[114 117 105 108 102  87] -> penid
[163  99 176 114  96 105] -> gubik
[143 160 177 157 160 137] -> geran
[108  91 118 132 125  90] -> gitap
[ 71  80 131 110  78 164] -> Mefo
[147 172 123 125 168 110] -> fiteb
[107 110  92 109  84 123] -> dez
[ 80 117 119 100  79 154] -> kug
[114 145 118 120 114 179] -> Zezeg
[131 146 100  96 195 135] -> det
find: [108 110  94 110  83 125]  dez
common gitap Zezeg:   [118]
find: [115 149 119 116 115 180]  Zezeg
step +1: [125]  [126]
step +1: [147]  [148]

[116 136 105 130 142 126 137 121  99 136 135 127 141 113 139 120 125 132
 143 122 117 133 104 129 133 125 146 142 116 137 131 129 123 136 172 139]  muza
[123 126 142 117 113 120 110 128 119 126 123 134 118 144 125 129 138 135
 116 133 120 125 128 129 121 127 109 107 139 123 123 127 131 119  94 121]  gitu
[116 136 105 130 142 126 137 121  99 136 135 127 141 113 139 120 125 132
 143 122 117 133 130 180 147 137 166 148 107 139 157 171 137 130 111 119]  Kes
step +1: [117 133 104]  [118 134 105]
find: [123 126 142 117 113 120 110 128 119 126 123 134 118 144 125 129 138 135
 116 133 120 125 128 129 121 127 109 107 139 123 123 127 131 119  94 121]  gitu

[ 77 164 117 110 113 145 140 183 121 111  86 105 126 109 105 104 181 101
 108 181 182] -> gokop
[150 148 124 129 141 159 149 113 155 112 154  92 149 142 140 159 115 139
 137 140 115] -> nubeb
[142 129 125 125 124 121 184 121 126 125 125 126 128 160 154 117 122 142
 140 130 122] -> Ked
[162 120 120 121 117 118 125 109 133 120 133 127 183 162 127 130 103 156
 161  88 105] -> feru
[142 129 125 125 124 121 126 121 125 125 125 126 130 160 154 117 122 142
 140 130 122] -> Nafi
[162 120 120 121 117 118 125 109 133 120 133 127 136 162 152 129 109 156
 149 122 108] -> zop
find: [163 121 120 122 116 119 124 110 133 120 133 127 137 162 152 129 110 157
 149 124 108]  zop
step -1: [108 181]  [107 180]
find: [181 101 108 181]  gokop
find: [183 121 111]  gokop
find: [142 129 125 125 124 121 184 121 126 125 125 126 128 160 154 117 122 142
 140 130 122]  Ked
find: [162 120 120 121 117 118 125 109 133 120 133 127 136 162 152 129 109 156
 149 122 108]  zop

[162 165 178 150  73 112 161 130 120 139 163 125] : gokes
[113  85 122 111 126 130  99 136 122 141 138 146] : mume
[129 115 115 128 117 120 126 132 145 132 114 132] : Pelel
[131 128 129 134 115 121 130 134 132 127 141 129] : Sidom
[123 115 101 133 111 122 123 127 152 126 103 132] : giz
[164 169 181 151  69 112 160 130 118 140 167 125] : zit
[112  88 119 114 126 129 100 137 122 139 136 144] : sebi
[160 161 171 148  79 109 159 133 123 141 160 122] : dup
[121 114  99 135 108 124 121 128 153 127  99 132] : kager
[133 132 132 132 112 121 132 133 132 127 131 142] : Funel
[126 116 111 129 115 120 128 128 153 132 107 131] : gula
find: [139 163]  gokes
common sebi zit:   [112]
find: [122 114  99 135 110 124 122 128 152 127  99 131]  kager

[169 142 133 156 132 156 113 169 174 184 142 194] -> tibe
[102 128 134 117 113 154 154 143 145 148 142 121] -> dusan
[192 151 138 127 152 111  91 129 116 110 116 120] -> Rolad
[169 142 126 156 114 156 113 169 174 184 142 194] -> bop
find: [111  91 129 116 110 116 120]  Rolad
find: [169 142 133 156 132 156 113 169 174 184 142 194]  tibe
find: [192 151 138 127 152 111  91 129 116 110 116 120]  Rolad

[135 112 105 119 142 104 156 130 124 108 124 104 117 136 135 119 110 137
 122 120 142 165 115 149 115 127 134 131 129 135 137 105 139 123 134 125
 125 128 109 135 131 110 170 134 119 132  90 131 107 119 135 130 125 158] = pez
[134 126 124 156 116  96 158 137 128 145 148 119 141 122 118 120 145 137
 142 122 120 164  76 117 145 149 118 126  93 143 137 142 107 121 140 121
 123 117 142 111 116 104 107 129 133 126 125 139  89 169 132 131 160 147] = balez
[135 133 117 123 125 115 143 155  84 122 130 102 119 108 104 118 116 102
 122 171 145 110 152 156 111 145 100 120 108 154 138 152 128 121 154 122
 136 113 124 135 112 108 103 147  81 121 128 134 158 113 134 101 159 158] = mogol
[105 110 157 119 142 104 156 130 124 108 124 104 117 136 135 119 110 137
 122 120 142 165 115 149 115 127 134 131 129 135 137 105 139 123 134 125
 125 128 109 135 131 110 170 134 119 132  90 131 107 121 135 130 125 158] = Pulu
find: [135 112 108]  mogol
find: [135 112 105 119 142 104 156 130 124 108 124 104 117 136 135 119 110 137
 122 120 142 165 115 149 115 127 134 131 129 135 137 105 139 123 134 125
 125 128 109 135 131 110 170 134 119 132  90 131 107 119 135 130 125 158]  pez
find: [105 110 157 119 142 104 156 130 124 108 124 104 117 136 135 119 110 137
 122 120 142 165 115 149 115 127 134 131 129 135 137 105 139 123 134 125
 125 128 109 135 131 110 170 134 119 132  90 131 107 121 135 130 125 158]  Pulu
find: [106 110 157 120 141 104 156 131 123 108 124 103 117 136 135 120 110 137
 122 120 142 165 115 150 115 127 134 131 130 135 137 104 138 122 134 125
 125 128 108 136 132 110 170 134 119 132  90 131 107 122 134 130 125 158]  Pulu
step -1: [110]  [109]
step -1: [125]  [124]

[120 130 138 128 130 128 127 116  90]  taf
[113 141 105 135 119 180 118 144 139]  Vevi
[120 154 138 128 130 128 127 126  90]  kevuz
[120 154 138 128 130 128 127 116  90]  vin
step +1: [127 116]  [128 117]
step -1: [128 127 116]  [127 126 115]

[ 78 101 161 132  90  90 134 117  89  88  96 123  96 102 115] -> lukaz
[117 110 166 160 189  96 114  89  82  92 106 161 107 105 169] -> nivem
[153 161 117 148 115 163 144 133  92 161  82 107 106 149 174] -> Kip
[103 145  99 136  94 113 176 164  95 152  95 153 111 146 149] -> Vite
[103 114 117 160  84  99 147 162  90 164 104 128 127 139 172] -> far
find: [153 161 117 148 115 163 144 133  92 161  82 107 106 149 174]  Kip
find: [ 92 161  82 107 106]  Kip

[135 127  99 116  99 129 126  99 119 103 103 124 103 140 121 130 128 138
 122 109 103  98 123 139 107 103 139 127 124 138  99 134 140 123 137 125
 125 140 100  96 127 126 138 141 139 120 106 109 102 139 139 125 122 139
 103 128 140 101  97  99 139 115 133] -> Fonem
[140 116  84 117  87 150  96  85 109  87  87 126  89 164 106 103 111 138
  97 104  88  87 118 167  77  89 169 109 136 168  70 144 166 102 164 128
 127 170  88  82 116 103 168 165 169 106  78  76  90 170 170 131 110 167
  87 116 170  85  87  87 164  93 149] -> Lidab
[135 127  99 116  99 129 126  99 119 103 103 124 103 140 121 130 128 138
 122 109 103  98 123 139 107 103 139 127 124 138  99 134 140 123 137 125
 125 140 100  96 121 126 138 110 139 120 106 109 102 139 139 125 122 109
 103 128 140 101  97  99 139 115 133] -> sikot
[158 140 118 136 116 106 114 106 109  84 104 118 103 114 105  95 119 161
 117 127 120 115 130 163 123 119 163 132 147 161 107 149 165 133 161 148
 135 165 116 113 140 133 161 162 163 128 120 122 120 164 165 148 132 162
 120 141 165 121 113 115 163 120 150] -> Zire
[102 156 108  85 109  92 158 109  99 109 109  85 108 101 138 139 155 106
 176  89 108 110 160 102 113 107 103 165  89 103 132 143 102 157  97  87
 154 103 106 110 156 159 103 109 102 149 123 127  99 103 103  85 155 102
 110 157 104 103 108 108 115 158 138] -> kep
[ 97 110 122 102 122 106 104 114  95 119 114 105 118 109 103  84 106  99
 100 104 119 120 107 109 104 117 111 105  98 108 117 111 110 105 109  99
 109 112 117 127 109 105 108 104 111 105 113 108 114 112 114 101 108 108
 120 109 112 118 118 119 141 106 110] -> lal
[ 60 102 108  64 107  61 104  98  64 104  98  67 102  67  90  73 100  66
 110  72 104 105  98  67  93 101  68 105  55  65 115  90  68 101  65  59
  96  70 100 115 102 103  65  66  69  98 107 104  93  69  72  59 103  66
 105 102  69 101 100 103  79 106  85] -> Pinuf
find: [106 104 114  95 119 114 105 118 109 103  84 106]  lal
find: [102 156 108  85 109  92 158 109  99 109 109  85 108 101 138 139 155 106
 176  89 108 110 160 102 113 107 103 165  89 103 132 143 102 157  97  87
 154 103 106 110 156 159 103 109 102 149 123 127  99 103 103  85 155 102
 110 157 104 103 108 108 115 158 138]  kep

[ 92 159 110 139] -> zesa
[138 123 133 116] -> zal
[153 117 117 119] -> mera
[154 119 145 118] -> Kub
[ 69 158 105 131] -> Fopag
[123 138 113 109] -> sim
[160 133 128 138] -> koz
[133 141 114 101] -> Boto
[153 154 117 118] -> ruv
find: [138 123]  zal
find: [155 122 117 118]  mera
find: [154 117]  ruv
common Boto koz:   [133]
step +1: [154]  [155]
find: [138 113]  sim
common sim koz:   [138]

